Here is a tiny trained network, its code and every weight. The questions are about switching its units off for an input and a class, where a switched-off unit gives its printed mean instead of its output.

import numpy as np


def w(rows, s, z=0):
    codes = np.array(rows[::2]) - 128.0
    scale = np.full(codes.shape[1], s)
    scale[-1] = z or s
    return codes * scale


def f(y):
    return y / 2 * (1 + np.tanh(0.7978845608 * (y + 0.044715 * y**3)))


def log_softmax(a):
    a = a - a.max(-1, keepdims=True)
    return a - np.log(np.exp(a).sum(-1, keepdims=True))


def net(x, mask):
    res = np.array(x, float).reshape(1, 7) / 4 @ E
    y = f(res @ A[0][:, :-1].T + A[0][:, -1])
    res = res + np.where(mask, y, B[0][:, -1]) @ B[0][:, :-1]
    return log_softmax(res[-1] @ U[:, :-1].T + U[:, -1])


A, B = {}, {}
E = w([
[210,118,40],'x0',
[246,20,255],'x1',
[128,127,130],'x2',
[131,132,132],'x3',
[127,126,130],'x4',
[144,253,228],'x5',
[130,129,128],'x6',
],0.0067)
A[0] = w([
[80,159,109,187],'n1',
[129,162,46,25],'n2',
[99,129,9,206],'n3',
[224,157,119,211],'n4',
[77,185,137,1],'n5',
[99,146,44,75],'n6',
[185,62,168,229],'n7',
[104,175,115,168],'n8',
[167,115,75,97],'n9',
[203,154,152,247],'n10',
[148,59,114,69],'n11',
[91,71,178,57],'n12',
[101,105,176,244],'n13',
[124,109,57,85],'n14',
[117,20,107,93],'n15',
[129,143,195,134],'n16',
[190,88,172,195],'n17',
[62,134,116,172],'n18',
[66,127,71,196],'n19',
[133,110,172,157],'n20',
[104,150,60,210],'n21',
[78,182,101,206],'n22',
[99,199,132,119],'n23',
[184,105,102,153],'n24',
[142,149,59,208],'n25',
],0.015,0.0051)
B[0] = w([
[107,208,75,158],'n1',
[94,82,255,152],'n2',
[35,147,193,201],'n3',
[57,43,91,191],'n4',
[180,197,116,141],'n5',
[97,166,204,163],'n6',
[166,52,175,247],'n7',
[101,173,61,151],'n8',
[65,53,136,154],'n9',
[77,59,162,204],'n10',
[193,71,96,167],'n11',
[165,137,194,160],'n12',
[111,180,175,187],'n13',
[72,102,158,156],'n14',
[183,82,71,189],'n15',
[136,186,208,176],'n16',
[145,58,172,228],'n17',
[136,225,52,154],'n18',
[40,189,130,174],'n19',
[140,76,193,171],'n20',
[4,156,169,174],'n21',
[59,173,50,172],'n22',
[165,180,35,154],'n23',
[135,39,143,172],'n24',
[19,132,156,171],'n25',
],0.0082,0.014)
U = w([
[93,119,56,251],'0',
[102,109,205,26],'1',
[199,53,135,253],'2',
[175,9,49,3],'3',
[158,190,62,15],'4',
],0.012,0.0067)

Each question gives the input, the list of numbers given to net, and the class t.
The units are the neurons (one row each of A and B). Each row of codes is followed by its name. A weight is (code - 128) times the scale printed after its matrix; where a second scale follows, it is the last column's (A, B and U).
mask holds one flag per neuron, in row order. A switched-off neuron (its flag False) gives its mean, the last column of its row in B, instead of its output. The means were averaged over made-up inputs and are rounded, as every weight is.
A unit's drop is (log p(t) with every unit on - log p(t) with that unit switched off) / (log p(t) with every unit on - log p(t) with every unit switched off).
The circuit of an input: a set's keep is (log p(t) with only the set's units on - log p(t) with every unit switched off) / (log p(t) with every unit on - log p(t) with every unit switched off). Starting from the 12 units with the biggest drops (on a tie, the unit counted first), units are removed one at a time, each time the one whose removal leaves the highest keep (on an exact tie, the one counted first), for as long as the keep stays at least 0.8.
circuit, biggest first: the units of the circuit, biggest drop first
k most important neurons: the k neurons with the biggest drops, biggest first
drop of u: that unit's drop, to one decimal
input [4,-1,8,8,-5,1,8], class 0: circuit, biggest first => (n7, n17)
input [-2,3,-5,8,-7,0,-3], class 2: circuit, biggest first => (n3, n21)
input [1,5,5,-7,0,-8,-6], class 3: circuit, biggest first => (n15)
input [4,2,4,-8,-5,6,7], class 2: 2 most important neurons => (n3, n21)
input [1,-5,2,-3,8,-8,7], class 1: 2 most important neurons => (n3, n2)
input [4,-7,-3,-8,-8,-4,0], class 1: 2 most important neurons => (n2, n3)
input [4,-8,1,-4,2,-4,2], class 1: 3 most important neurons => (n2, n3, n6)
input [5,-4,-8,3,1,-6,-2], class 1: 2 most important neurons => (n2, n3)
input [5,-1,-1,-2,2,-8,5], class 1: drop of n3 => 0.2
input [5,-5,-6,-2,-4,-8,5], class 1: drop of n2 => 0.1
input [1,-3,0,-8,-1,6,3], class 0: drop of n3 => -0.1
